Below is a small trained network, with its code and all its weights. Each question gives an input and a target symbol and asks what happens when units are switched off, that is, made to give their printed mean instead of their output.

import numpy as np


def w(rows, s, z=0):
    codes = np.array(rows[::2]) - 128.0
    scale = np.full(codes.shape[1], s)
    scale[-1] = z or s
    return codes * scale


def norm(h):
    return h / np.sqrt((h * h).mean(-1, keepdims=True) + 1e-5)


def f(y):
    return np.maximum(y, 0)


def softmax(a):
    e = np.exp(a - a.max(-1, keepdims=True))
    return e / e.sum(-1, keepdims=True)


def log_softmax(a):
    a = a - a.max(-1, keepdims=True)
    return a - np.log(np.exp(a).sum(-1, keepdims=True))


def net(x, mask):
    ids = ['ΓΘΦΨαβδεζηλμξπτω'.index(c) for c in x.split()]
    T = len(ids)
    res = E[ids] + P[:T]
    u = 0
    for l in range(2):
        r = norm(res)
        for j in range(3):
            rows = slice(3 * j, 3 * j + 3)
            q, k, v = (r @ M[l][rows].T for M in (Q, K, V))
            z = softmax(np.where(np.tri(T) > 0, q @ k.T / 3**0.5, -1e9)) @ v
            o = O[l][rows]
            res = res + np.where(mask[u + j], z, o[:, -1]) @ o[:, :-1]
        u += 3
        y = f(norm(res) @ A[l][:, :-1].T + A[l][:, -1])
        res = res + np.where(mask[u : u + 8], y, B[l][:, -1]) @ B[l][:, :-1]
        u += 8
    return log_softmax(norm(res)[-1] @ U[:, :-1].T + U[:, -1])


Q, K, V, O, A, B = {}, {}, {}, {}, {}, {}
E = w([
[56,196,108,205,205,217],'Γ',
[122,107,87,89,106,137],'Θ',
[162,137,135,94,162,100],'Φ',
[117,97,68,63,144,119],'Ψ',
[82,244,94,85,121,174],'α',
[150,98,52,134,155,154],'β',
[102,135,154,87,137,97],'δ',
[184,2,155,110,174,155],'ε',
[121,147,131,135,150,121],'ζ',
[119,111,124,98,180,113],'η',
[102,79,142,147,139,143],'λ',
[103,130,122,96,123,130],'μ',
[83,136,141,147,163,117],'ξ',
[111,154,199,114,121,69],'π',
[214,202,149,125,90,170],'τ',
[107,68,129,141,126,142],'ω',
],0.0099)
P = w([
[80,130,162,118,60,141],'0',
[157,8,139,26,217,176],'1',
[49,132,77,167,107,182],'2',
[167,170,114,138,136,102],'3',
[134,91,190,45,215,161],'4',
[41,106,90,143,106,154],'5',
],0.011)
Q[0] = w([
[168,161,52,98,85,94],'0.h1',
[168,49,158,113,103,209],'0.h1',
[217,117,143,96,240,142],'0.h1',
[215,78,205,122,90,201],'0.h2',
[4,163,87,110,42,138],'0.h2',
[165,173,124,128,126,145],'0.h2',
[132,130,195,189,9,115],'0.h3',
[214,126,175,58,205,147],'0.h3',
[162,227,131,59,138,183],'0.h3',
],0.014)
K[0] = w([
[170,190,44,87,118,114],'0.h1',
[133,6,110,150,69,144],'0.h1',
[196,84,165,192,194,104],'0.h1',
[76,44,119,133,61,125],'0.h2',
[142,174,132,102,130,245],'0.h2',
[148,126,64,136,114,121],'0.h2',
[123,16,179,110,102,134],'0.h3',
[142,140,101,178,83,10],'0.h3',
[181,143,147,95,184,29],'0.h3',
],0.014)
V[0] = w([
[173,53,138,87,115,118],'0.h1',
[184,144,72,167,12,15],'0.h1',
[173,99,153,172,58,120],'0.h1',
[100,186,103,58,144,168],'0.h2',
[18,151,120,163,225,66],'0.h2',
[101,81,99,83,103,48],'0.h2',
[135,125,1,83,64,85],'0.h3',
[110,168,146,116,150,29],'0.h3',
[213,69,185,82,81,89],'0.h3',
],0.0085)
O[0] = w([
[171,120,196,100,149,149,156],'0.h1',
[120,183,234,228,83,105,2],'0.h1',
[127,180,167,144,172,141,73],'0.h1',
[132,165,80,146,68,106,239],'0.h2',
[48,212,107,137,178,210,69],'0.h2',
[133,170,183,57,138,131,125],'0.h2',
[151,97,106,41,37,179,152],'0.h3',
[132,159,81,79,193,111,114],'0.h3',
[174,116,145,94,153,2,132],'0.h3',
],0.0066,0.0048)
A[0] = w([
[60,181,94,84,91,84,4],'0.n1',
[210,174,117,171,97,108,119],'0.n2',
[98,3,46,233,107,63,111],'0.n3',
[191,151,176,13,190,72,57],'0.n4',
[177,92,214,126,189,204,73],'0.n5',
[80,195,238,99,166,35,19],'0.n6',
[12,95,6,114,123,143,172],'0.n7',
[195,156,122,90,175,232,75],'0.n8',
],0.0078,0.0018)
B[0] = w([
[78,127,93,121,105,78,162],'0.n1',
[195,114,143,153,83,144,172],'0.n2',
[49,42,99,162,88,141,230],'0.n3',
[104,149,56,127,211,184,237],'0.n4',
[94,182,161,74,113,116,171],'0.n5',
[102,81,147,119,86,5,171],'0.n6',
[140,223,204,94,162,149,254],'0.n7',
[149,88,164,95,173,113,196],'0.n8',
],0.013,0.0068)
Q[1] = w([
[48,114,145,223,149,218],'1.h1',
[120,78,150,188,78,121],'1.h1',
[76,154,33,135,78,117],'1.h1',
[66,123,251,174,135,144],'1.h2',
[88,101,172,76,54,117],'1.h2',
[158,91,182,184,122,106],'1.h2',
[112,127,117,53,150,131],'1.h3',
[70,112,119,130,137,65],'1.h3',
[114,60,137,73,101,155],'1.h3',
],0.016)
K[1] = w([
[39,114,233,169,115,140],'1.h1',
[122,43,187,88,108,135],'1.h1',
[162,119,111,154,32,122],'1.h1',
[97,77,248,82,186,177],'1.h2',
[163,79,141,51,79,146],'1.h2',
[54,71,143,144,123,153],'1.h2',
[167,206,116,102,114,86],'1.h3',
[89,134,111,151,78,99],'1.h3',
[142,126,188,75,99,111],'1.h3',
],0.015)
V[1] = w([
[132,125,172,149,90,62],'1.h1',
[84,232,122,110,96,109],'1.h1',
[60,133,100,192,106,159],'1.h1',
[16,85,122,207,137,125],'1.h2',
[234,103,255,192,192,130],'1.h2',
[149,247,171,142,66,45],'1.h2',
[60,117,42,169,126,98],'1.h3',
[134,177,172,127,69,55],'1.h3',
[78,30,202,113,116,140],'1.h3',
],0.0096)
O[1] = w([
[166,127,108,103,125,193,87],'1.h1',
[116,57,154,108,156,140,166],'1.h1',
[177,111,188,168,135,148,112],'1.h1',
[52,110,130,91,181,213,52],'1.h2',
[88,42,138,162,141,1,1],'1.h2',
[140,106,173,252,80,169,145],'1.h2',
[158,163,90,105,119,197,149],'1.h3',
[188,163,122,178,101,82,195],'1.h3',
[119,155,210,152,158,155,163],'1.h3',
],0.0084,0.0054)
A[1] = w([
[151,10,115,142,25,195,43],'1.n1',
[45,172,110,124,76,185,61],'1.n2',
[202,75,97,96,183,172,3],'1.n3',
[118,23,120,55,200,177,145],'1.n4',
[91,155,83,213,194,190,115],'1.n5',
[165,53,191,163,190,63,235],'1.n6',
[158,229,131,135,163,127,181],'1.n7',
[138,80,38,153,152,46,24],'1.n8',
],0.011,0.003)
B[1] = w([
[11,10,107,60,198,120,228],'1.n1',
[194,116,50,195,178,83,234],'1.n2',
[74,183,104,225,144,59,190],'1.n3',
[122,102,163,200,9,119,254],'1.n4',
[86,177,199,95,141,48,177],'1.n5',
[205,188,87,39,173,169,192],'1.n6',
[159,47,127,139,105,101,219],'1.n7',
[183,94,169,169,188,227,180],'1.n8',
],0.012,0.0072)
U = w([
[135,127,221,94,142,147,250],'Γ',
[203,89,159,171,56,34,157],'Θ',
[136,151,5,193,149,73,64],'Φ',
[162,150,76,52,60,178,125],'Ψ',
[137,85,146,198,65,234,13],'α',
[70,104,169,90,18,82,74],'β',
[85,189,96,134,197,230,116],'δ',
[146,119,155,72,162,84,43],'ε',
[123,141,186,238,126,113,147],'ζ',
[70,25,84,119,154,129,201],'η',
[108,157,132,72,160,69,51],'λ',
[149,193,108,214,85,189,164],'μ',
[107,127,206,143,149,167,219],'ξ',
[73,171,144,206,197,77,117],'π',
[216,98,120,145,234,155,158],'τ',
[141,146,158,98,145,54,89],'ω',
],0.012,0.0017)

Each question gives the input, a string of symbols that net reads in full, and the target symbol t.
The units are the heads (3 rows each of Q, K, V and O) and the neurons (one row each of A and B). Each row of codes is followed by its name. A weight is (code - 128) times the scale printed after its matrix; where a second scale follows, it is the last column's (O, A, B and U).
mask holds one flag per unit, layer by layer, with each layer's heads first. A switched-off unit (its flag False) gives its mean, the last column of its rows in O or B, instead of its output. The means were averaged over made-up inputs and are rounded, as every weight is.
A unit's drop is (log p(t) with every unit on - log p(t) with that unit switched off) / (log p(t) with every unit on - log p(t) with every unit switched off).
The circuit of an input: a set's keep is (log p(t) with only the set's units on - log p(t) with every unit switched off) / (log p(t) with every unit on - log p(t) with every unit switched off). Starting from the 12 units with the biggest drops (on a tie, the unit counted first), units are removed one at a time, each time the one whose removal leaves the highest keep (on an exact tie, the one counted first), for as long as the keep stays at least 0.8.
units of the circuit, in order: the units of the circuit, biggest drop first
unit that matters most: the unit with the biggest drop
top k neurons: the k neurons with the biggest drops, biggest first
k most important neurons of layer l: the k neurons of layer l with the biggest drops, biggest first
which heads matter: for each layer, one digit per head in row order, 1 if its drop is at least 0.15 and else 0, layers parted by /
input τ Ψ Φ τ β Γ, target π: units of the circuit, in order	[1.n5]
input ξ μ ω τ, target Θ: top 3 neurons	[0.n7; 1.n7; 0.n4]
input τ Γ α ζ δ, target ζ: top 4 neurons	[1.n4; 1.n3; 0.n3; 0.n4]
input Γ τ τ ξ, target π: units of the circuit, in order	[0.h2; 1.n5]
input τ τ δ δ ξ, target δ: top 2 neurons	[0.n7; 0.n4]
input α ζ λ ξ Ψ β, target Φ: top 3 neurons	[1.n2; 0.n3; 0.n7]
input β α τ α μ, target α: which heads matter	100 / 010
input ω τ τ, target η: units of the circuit, in order	[0.h2; 1.n1]
input η α λ, target Φ: 4 most important neurons of layer 0	[0.n3; 0.n7; 0.n8; 0.n4]
input τ λ Θ α Ψ, target α: units of the circuit, in order	[1.n4; 1.h2; 1.h1]
input α β Θ τ Ψ, target τ: units of the circuit, in order	[1.h2; 1.n8; 0.n4]
input δ τ Ψ β μ α, target Φ: top 4 neurons	[0.n7; 0.n3; 1.n2; 1.n4]
input τ α τ δ λ, target δ: top 2 neurons	[0.n7; 0.n4]
input Ψ Ψ τ Γ ω, target Γ: unit that matters most	0.h3
input α Φ Ψ, target Φ: 4 most important neurons of layer 0	[0.n7; 0.n3; 0.n5; 0.n8]
input η α Ψ δ λ, target δ: which heads matter	101 / 010
input α Ψ Φ, target Φ: 4 most important neurons of layer 1	[1.n2; 1.n1; 1.n6; 1.n8]
input τ Φ ω δ β, target δ: which heads matter	111 / 010
input τ λ τ τ λ, target τ: top 4 neurons	[1.n6; 1.n8; 0.n3; 0.n4]
input Ψ Ψ α τ, target Θ: top 2 neurons	[0.n6; 1.n7]
input τ τ τ β, target η: which heads matter	100 / 000
input τ τ Ψ α, target μ: units of the circuit, in order	[1.h2]
input α Φ δ, target Φ: 4 most important neurons of layer 0	[0.n3; 0.n5; 0.n7; 0.n8]
input τ τ μ Ψ Φ, target Ψ: units of the circuit, in order	[0.h3; 1.h2]
input τ Ψ τ δ τ, target δ: which heads matter	111 / 010
input Γ Φ Θ π Θ, target π: which heads matter	101 / 010
